Below is a small trained network, with its code and all its weights. Each question gives an input and a class and asks what happens when units are switched off, that is, made to give their printed mean instead of their output.

import numpy as np


def w(rows, s, z=0):
    codes = np.array(rows[::2]) - 128.0
    scale = np.full(codes.shape[1], s)
    scale[-1] = z or s
    return codes * scale


def f(y):
    return y / 2 * (1 + np.tanh(0.7978845608 * (y + 0.044715 * y**3)))


def log_softmax(a):
    a = a - a.max(-1, keepdims=True)
    return a - np.log(np.exp(a).sum(-1, keepdims=True))


def net(x, mask):
    res = np.array(x, float).reshape(1, 3) / 4 @ E
    y = f(res @ A[0][:, :-1].T + A[0][:, -1])
    res = res + np.where(mask, y, B[0][:, -1]) @ B[0][:, :-1]
    return log_softmax(res[-1] @ U[:, :-1].T + U[:, -1])


A, B = {}, {}
E = w([
[144,127,132,116,115,131,137,126,241,141,125,52],'x0',
[53,130,136,128,254,131,134,130,175,130,131,152],'x1',
[231,135,121,217,151,128,122,128,155,122,126,189],'x2',
],0.009)
A[0] = w([
[49,124,133,93,177,126,126,128,155,126,131,87,137],'neuron 1',
[196,132,122,167,165,129,129,129,185,131,128,172,33],'neuron 2',
[147,122,128,124,57,129,131,130,107,131,127,105,172],'neuron 3',
[92,128,128,104,127,127,131,129,187,135,124,60,93],'neuron 4',
[109,128,128,122,158,127,132,133,173,134,131,100,83],'neuron 5',
[171,130,125,140,106,131,131,134,107,140,129,151,145],'neuron 6',
[161,125,128,113,4,128,126,127,121,128,129,68,59],'neuron 7',
[209,130,122,162,84,129,121,126,94,124,127,161,104],'neuron 8',
[172,127,131,163,161,126,123,126,179,124,129,147,5],'neuron 9',
[179,125,129,131,104,128,129,126,218,131,130,75,4],'neuron 10',
[172,127,131,129,113,130,127,124,204,128,129,89,83],'neuron 11',
[102,126,129,136,230,128,129,128,144,126,126,183,17],'neuron 12',
[158,136,124,168,142,128,128,128,152,135,120,157,143],'neuron 13',
[151,130,130,143,125,129,127,129,80,122,133,174,157],'neuron 14',
[135,136,135,133,103,125,126,118,117,129,120,156,114],'neuron 15',
[70,129,126,124,164,127,129,128,27,125,124,182,41],'neuron 16',
[110,129,122,115,133,133,124,122,155,122,121,117,96],'neuron 17',
[141,120,124,145,116,120,124,133,118,121,116,138,111],'neuron 18',
[148,128,132,131,109,127,134,124,125,122,133,153,121],'neuron 19',
[46,127,128,78,77,126,128,127,55,129,127,84,70],'neuron 20',
],0.023,0.014)
B[0] = w([
[136,129,128,115,125,136,140,132,211,141,121,124,246],'neuron 1',
[18,136,130,105,122,121,126,126,159,141,134,117,199],'neuron 2',
[87,131,125,141,139,126,125,126,76,120,130,134,234],'neuron 3',
[191,129,126,127,137,143,137,126,194,125,120,135,214],'neuron 4',
[195,128,130,122,127,135,130,123,190,137,122,125,171],'neuron 5',
[218,126,131,128,123,118,118,132,116,123,135,129,192],'neuron 6',
[4,128,126,102,132,130,139,131,192,149,126,127,251],'neuron 7',
[247,129,132,139,129,133,123,122,124,121,130,127,231],'neuron 8',
[46,128,120,113,143,138,142,133,174,145,122,127,163],'neuron 9',
[114,122,136,149,123,113,114,120,6,114,133,133,189],'neuron 10',
[55,131,125,124,126,117,120,137,94,125,136,132,196],'neuron 11',
[90,123,125,144,112,108,110,127,2,111,141,131,202],'neuron 12',
[104,119,120,132,123,134,136,129,88,119,121,137,196],'neuron 13',
[186,130,131,137,124,119,120,129,93,123,130,118,209],'neuron 14',
[176,122,116,138,135,144,142,134,123,110,109,138,149],'neuron 15',
[10,129,125,109,131,133,139,125,180,145,126,125,210],'neuron 16',
[184,145,131,129,138,130,129,127,165,139,138,131,146],'neuron 17',
[172,132,128,150,135,134,136,128,133,123,126,134,144],'neuron 18',
[179,115,135,141,133,140,131,126,128,111,115,128,151],'neuron 19',
[98,126,126,151,124,111,111,127,16,112,139,133,245],'neuron 20',
],0.028,0.016)
U = w([
[125,122,118,150,123,87,92,122,29,102,130,144,120],'0',
[44,137,107,67,152,118,145,126,222,173,110,118,234],'1',
[254,133,110,130,139,141,135,123,214,125,97,127,1],'2',
],0.0091,0.0066)

Each question gives the input, the list of numbers given to net, and the class t.
The units are the neurons (one row each of A and B). Each row of codes is followed by its name. A weight is (code - 128) times the scale printed after its matrix; where a second scale follows, it is the last column's (A, B and U).
mask holds one flag per neuron, in row order. A switched-off neuron (its flag False) gives its mean, the last column of its row in B, instead of its output. The means were averaged over made-up inputs and are rounded, as every weight is.
A unit's drop is (log p(t) with every unit on - log p(t) with that unit switched off) / (log p(t) with every unit on - log p(t) with every unit switched off).
The circuit of an input: a set's keep is (log p(t) with only the set's units on - log p(t) with every unit switched off) / (log p(t) with every unit on - log p(t) with every unit switched off). Starting from the 12 units with the biggest drops (on a tie, the unit counted first), units are removed one at a time, each time the one whose removal leaves the highest keep (on an exact tie, the one counted first), for as long as the keep stays at least 0.8.
units of the circuit, in order: the units of the circuit, biggest drop first
unit that matters most: the unit with the biggest drop
k most important neurons: the k neurons with the biggest drops, biggest first
drop of u: that unit's drop, to one decimal
input [7,0,2], class 0: unit that matters most -> neuron 10
input [-6,-5,1], class 2: units of the circuit, in order -> (neuron 8; neuron 12)
input [-8,3,0], class 1: 2 most important neurons -> (neuron 16; neuron 20)
input [0,2,-1], class 1: 2 most important neurons -> (neuron 8; neuron 6)
input [-8,7,-4], class 1: 2 most important neurons -> (neuron 16; neuron 1)
input [0,0,4], class 2: 3 most important neurons -> (neuron 20; neuron 12; neuron 10)
input [-5,5,0], class 1: 4 most important neurons -> (neuron 16; neuron 20; neuron 10; neuron 8)
input [-6,8,0], class 1: 3 most important neurons -> (neuron 16; neuron 20; neuron 1)
input [4,-2,0], class 1: 4 most important neurons -> (neuron 20; neuron 12; neuron 8; neuron 14)
input [8,1,-3], class 2: 2 most important neurons -> (neuron 4; neuron 16)
input [-8,-8,1], class 2: 2 most important neurons -> (neuron 8; neuron 12)
input [-7,6,-4], class 1: drop of neuron 1 -> 0.2
input [2,-1,-2], class 1: drop of neuron 8 -> 0.2
input [-8,-6,7], class 2: drop of neuron 19 -> 0.0
input [-7,0,2], class 2: drop of neuron 12 -> 0.1
input [-3,-8,5], class 2: unit that matters most -> neuron 8
